Here is a tiny trained network, its code and every weight. The questions are about switching its units off for an input and a class, where a switched-off unit gives its printed mean instead of its output.

import numpy as np


def w(rows, s, z=0):
    codes = np.array(rows[::2]) - 128.0
    scale = np.full(codes.shape[1], s)
    scale[-1] = z or s
    return codes * scale


def f(y):
    return np.maximum(y, 0)


def log_softmax(a):
    a = a - a.max(-1, keepdims=True)
    return a - np.log(np.exp(a).sum(-1, keepdims=True))


def net(x, mask):
    res = np.array(x, float).reshape(1, 3) / 4 @ E
    y = f(res @ A[0][:, :-1].T + A[0][:, -1])
    res = res + np.where(mask, y, B[0][:, -1]) @ B[0][:, :-1]
    return log_softmax(res[-1] @ U[:, :-1].T + U[:, -1])


A, B = {}, {}
E = w([
[92,101,124,39,31],'x0',
[193,198,75,46,150],'x1',
[151,114,252,83,139],'x2',
],0.011)
A[0] = w([
[161,197,152,206,228,65],'n0',
[178,98,108,169,216,69],'n1',
[95,107,156,202,121,82],'n2',
[151,90,160,97,163,77],'n3',
[108,122,84,121,150,83],'n4',
[92,100,155,205,132,93],'n5',
[99,120,108,87,70,96],'n6',
[143,136,130,147,164,254],'n7',
[99,124,162,203,113,86],'n8',
[223,200,77,48,219,82],'n9',
[103,130,118,71,56,39],'n10',
[109,155,18,193,117,86],'n11',
[167,164,249,103,181,66],'n12',
[124,143,139,161,155,84],'n13',
[128,133,71,146,133,82],'n14',
],0.017,0.012)
B[0] = w([
[137,39,102,81,85,231],'n0',
[155,86,71,112,116,191],'n1',
[100,123,111,180,139,196],'n2',
[150,100,160,139,151,154],'n3',
[131,97,156,125,148,147],'n4',
[99,130,111,181,128,207],'n5',
[138,121,104,102,85,186],'n6',
[131,254,125,57,64,233],'n7',
[81,110,151,156,128,191],'n8',
[59,115,128,213,126,247],'n9',
[138,61,79,101,114,181],'n10',
[178,139,180,118,193,230],'n11',
[183,125,153,126,204,217],'n12',
[120,87,124,113,130,153],'n13',
[151,104,156,130,162,164],'n14',
],0.042,0.015)
U = w([
[177,26,49,67,70,125],'0',
[63,96,113,240,136,45],'1',
[254,100,181,126,231,73],'2',
[143,237,101,54,54,253],'3',
],0.0085,0.0048)

Each question gives the input, the list of numbers given to net, and the class t.
The units are the neurons (one row each of A and B). Each row of codes is followed by its name. A weight is (code - 128) times the scale printed after its matrix; where a second scale follows, it is the last column's (A, B and U).
mask holds one flag per neuron, in row order. A switched-off neuron (its flag False) gives its mean, the last column of its row in B, instead of its output. The means were averaged over made-up inputs and are rounded, as every weight is.
A unit's drop is (log p(t) with every unit on - log p(t) with that unit switched off) / (log p(t) with every unit on - log p(t) with every unit switched off).
The circuit of an input: a set's keep is (log p(t) with only the set's units on - log p(t) with every unit switched off) / (log p(t) with every unit on - log p(t) with every unit switched off). Starting from the 12 units with the biggest drops (on a tie, the unit counted first), units are removed one at a time, each time the one whose removal leaves the highest keep (on an exact tie, the one counted first), for as long as the keep stays at least 0.8.
circuit, biggest first: the units of the circuit, biggest drop first
most important unit: the unit with the biggest drop
k most important neurons: the k neurons with the biggest drops, biggest first
drop of u: that unit's drop, to one decimal
input [-6,5,-1], class 0: circuit, biggest first -> (n0)
input [4,-5,4], class 1: 4 most important neurons -> (n0; n7; n11; n1)
input [-6,0,6], class 0: 3 most important neurons -> (n0; n11; n1)
input [-4,0,2], class 0: 2 most important neurons -> (n0; n1)
input [-8,7,-4], class 0: 2 most important neurons -> (n0; n1)
input [-7,6,-8], class 2: 2 most important neurons -> (n11; n14)
input [-2,-7,-8], class 2: 2 most important neurons -> (n11; n9)
input [-6,-2,6], class 0: 3 most important neurons -> (n0; n11; n1)
input [4,-1,5], class 2: 3 most important neurons -> (n0; n7; n12)
input [5,7,-3], class 1: 2 most important neurons -> (n9; n0)
input [4,5,1], class 1: 3 most important neurons -> (n9; n0; n7)
input [3,3,-2], class 3: 2 most important neurons -> (n0; n1)
input [4,5,-5], class 1: 2 most important neurons -> (n9; n12)
input [6,-8,7], class 1: most important unit -> n11
input [0,5,6], class 2: drop of n2 -> 0.5
input [-4,7,-8], class 2: drop of n14 -> 1.4
input [-6,-4,3], class 0: drop of n0 -> 1.2
